Below is a small trained network, with its code and all its weights. Each question gives an input and a class and asks what happens when units are switched off, that is, made to give their printed mean instead of their output.

import numpy as np


def w(rows, s, z=0):
    codes = np.array(rows[::2]) - 128.0
    scale = np.full(codes.shape[1], s)
    scale[-1] = z or s
    return codes * scale


def norm(h):
    return h / np.sqrt((h * h).mean(-1, keepdims=True) + 1e-5)


def f(y):
    return y / 2 * (1 + np.tanh(0.7978845608 * (y + 0.044715 * y**3)))


def log_softmax(a):
    a = a - a.max(-1, keepdims=True)
    return a - np.log(np.exp(a).sum(-1, keepdims=True))


def net(x, mask):
    res = np.array(x, float).reshape(1, 5) / 4 @ E
    u = 0
    for l in range(2):
        y = f(norm(res) @ A[l][:, :-1].T + A[l][:, -1])
        res = res + np.where(mask[u : u + 13], y, B[l][:, -1]) @ B[l][:, :-1]
        u += 13
    return log_softmax(norm(res)[-1] @ U[:, :-1].T + U[:, -1])


A, B = {}, {}
E = w([
[156,166,54,83,237,92,146,110,130,176,196],'x0',
[118,29,141,129,254,69,19,113,131,100,36],'x1',
[119,70,192,109,131,143,88,99,133,156,225],'x2',
[132,113,133,129,133,127,150,131,140,130,127],'x3',
[77,194,224,169,168,65,178,154,103,157,127],'x4',
],0.007)
A[0] = w([
[150,208,115,140,89,168,190,161,91,156,149,37],'0.n1',
[80,130,200,211,56,155,130,146,111,80,114,82],'0.n2',
[95,114,172,102,118,111,119,84,172,145,215,45],'0.n3',
[126,128,141,132,78,145,158,109,104,181,199,103],'0.n4',
[173,170,80,89,138,133,157,134,110,189,176,81],'0.n5',
[138,117,93,99,237,104,111,108,130,126,126,93],'0.n6',
[146,208,77,163,155,126,173,155,105,95,79,77],'0.n7',
[97,106,182,139,133,128,110,64,110,142,206,44],'0.n8',
[76,254,213,149,138,103,166,166,137,184,155,72],'0.n9',
[68,145,203,157,221,107,118,115,85,146,87,122],'0.n10',
[122,166,61,147,96,59,155,162,152,128,79,3],'0.n11',
[151,193,108,91,174,87,161,142,120,189,187,54],'0.n12',
[173,115,36,73,103,209,131,76,159,126,156,99],'0.n13',
],0.0085,0.0059)
B[0] = w([
[41,182,111,175,159,189,91,170,200,147,132,215],'0.n1',
[128,140,177,2,30,83,173,56,162,77,70,220],'0.n2',
[203,134,164,87,176,193,109,230,94,209,56,164],'0.n3',
[69,117,160,144,159,214,105,151,206,168,197,202],'0.n4',
[81,173,168,97,34,134,166,66,141,85,75,209],'0.n5',
[69,159,182,110,80,130,136,82,172,95,89,227],'0.n6',
[179,102,213,69,214,193,109,200,108,179,124,196],'0.n7',
[232,115,209,100,207,183,105,203,93,213,41,163],'0.n8',
[176,30,64,205,70,42,237,144,37,171,201,254],'0.n9',
[132,69,91,193,160,108,107,105,119,131,141,246],'0.n10',
[189,118,162,64,173,219,56,225,72,175,77,149],'0.n11',
[123,157,170,24,54,59,153,35,151,122,99,219],'0.n12',
[157,42,91,188,104,72,199,144,27,129,190,248],'0.n13',
],0.0081,0.0065)
A[1] = w([
[161,91,115,192,180,49,82,84,104,113,113,93],'1.n1',
[184,132,95,115,105,207,171,211,237,172,153,112],'1.n2',
[180,141,119,223,102,26,115,168,47,155,173,30],'1.n3',
[254,153,138,70,167,179,91,232,87,173,89,110],'1.n4',
[125,187,117,83,222,89,184,77,87,168,133,127],'1.n5',
[42,213,95,208,114,191,156,202,233,201,207,3],'1.n6',
[151,120,119,22,182,125,125,78,111,165,213,119],'1.n7',
[172,221,54,47,147,60,120,42,144,162,167,3],'1.n8',
[116,212,92,144,170,103,178,178,62,96,49,176],'1.n9',
[115,108,124,204,197,110,61,105,242,124,82,65],'1.n10',
[232,91,9,133,89,168,108,130,103,78,169,72],'1.n11',
[73,56,62,238,99,119,186,168,100,155,155,160],'1.n12',
[135,168,136,56,32,117,168,97,223,168,114,150],'1.n13',
],0.0083,0.0062)
B[1] = w([
[116,163,90,152,139,155,166,147,122,120,161,197],'1.n1',
[124,126,128,122,195,165,83,143,119,115,126,193],'1.n2',
[197,40,64,153,103,90,159,92,107,140,164,162],'1.n3',
[181,100,245,89,126,197,77,183,139,189,118,186],'1.n4',
[140,74,165,105,47,128,115,123,146,92,81,169],'1.n5',
[88,158,78,166,232,184,67,115,124,82,133,186],'1.n6',
[137,145,155,126,81,124,108,177,152,129,74,164],'1.n7',
[120,126,162,99,54,99,141,67,167,59,74,139],'1.n8',
[181,89,171,98,108,154,105,147,143,205,159,156],'1.n9',
[91,214,82,116,145,183,138,144,128,120,189,175],'1.n10',
[154,104,133,172,111,31,215,125,93,198,155,169],'1.n11',
[151,122,61,159,155,103,94,113,88,106,149,255],'1.n12',
[94,158,136,109,165,105,77,115,168,85,72,254],'1.n13',
],0.012,0.0083)
U = w([
[30,233,24,203,240,219,65,109,146,49,204,189],'0',
[212,26,57,233,101,5,203,101,19,179,207,146],'1',
[99,166,208,18,12,69,116,42,228,47,26,5],'2',
[229,94,242,95,167,246,65,248,99,243,136,112],'3',
],0.016,0.0026)

Each question gives the input, the list of numbers given to net, and the class t.
The units are the neurons (one row each of A and B). Each row of codes is followed by its name. A weight is (code - 128) times the scale printed after its matrix; where a second scale follows, it is the last column's (A, B and U).
mask holds one flag per neuron, layer by layer. A switched-off neuron (its flag False) gives its mean, the last column of its row in B, instead of its output. The means were averaged over made-up inputs and are rounded, as every weight is.
A unit's drop is (log p(t) with every unit on - log p(t) with that unit switched off) / (log p(t) with every unit on - log p(t) with every unit switched off).
The circuit of an input: a set's keep is (log p(t) with only the set's units on - log p(t) with every unit switched off) / (log p(t) with every unit on - log p(t) with every unit switched off). Starting from the 12 units with the biggest drops (on a tie, the unit counted first), units are removed one at a time, each time the one whose removal leaves the highest keep (on an exact tie, the one counted first), for as long as the keep stays at least 0.8.
units of the circuit, in order: the units of the circuit, biggest drop first
top k neurons: the k neurons with the biggest drops, biggest first
top k neurons in layer l: the k neurons of layer l with the biggest drops, biggest first
input [-1,-7,-5,-3,7], class 0: units of the circuit, in order	[0.n1]
input [-4,2,7,6,8], class 1: top 2 neurons	[0.n9, 0.n10]
input [-7,8,-3,3,6], class 0: top 2 neurons in layer 0	[0.n10, 0.n9]
input [-6,8,-1,8,8], class 0: top 4 neurons	[0.n9, 0.n13, 1.n10, 0.n10]
input [6,-8,8,3,7], class 0: top 3 neurons in layer 0	[0.n4, 0.n1, 0.n13]
input [-3,-1,1,-3,3], class 1: top 2 neurons in layer 0	[0.n9, 0.n12]
input [-5,-7,3,1,6], class 0: top 3 neurons	[0.n1, 0.n4, 0.n13]
input [-4,8,7,-6,7], class 0: top 2 neurons	[0.n9, 0.n10]
input [6,1,6,5,1], class 2: top 2 neurons	[0.n12, 0.n6]
input [-8,2,2,0,-8], class 1: top 2 neurons	[0.n6, 0.n12]
input [-4,-1,4,8,0], class 2: top 3 neurons in layer 0	[0.n2, 0.n7, 0.n11]
input [-7,3,7,2,-4], class 2: top 2 neurons in layer 0	[0.n2, 0.n7]
input [4,1,4,0,3], class 2: top 3 neurons in layer 0	[0.n12, 0.n6, 0.n7]
input [-6,0,7,-8,7], class 1: units of the circuit, in order	[0.n9]
input [6,7,-8,-6,3], class 3: top 2 neurons	[0.n7, 1.n9]
input [1,-5,6,1,-3], class 3: top 3 neurons in layer 0	[0.n3, 0.n8, 0.n6]
input [6,5,1,-2,2], class 2: top 2 neurons in layer 0	[0.n12, 0.n1]
input [-7,-3,7,-6,2], class 2: top 2 neurons in layer 0	[0.n2, 0.n7]
input [-3,0,-8,7,-8], class 1: top 2 neurons	[0.n13, 1.n11]
input [5,0,-8,-8,-1], class 3: units of the circuit, in order	[0.n7]
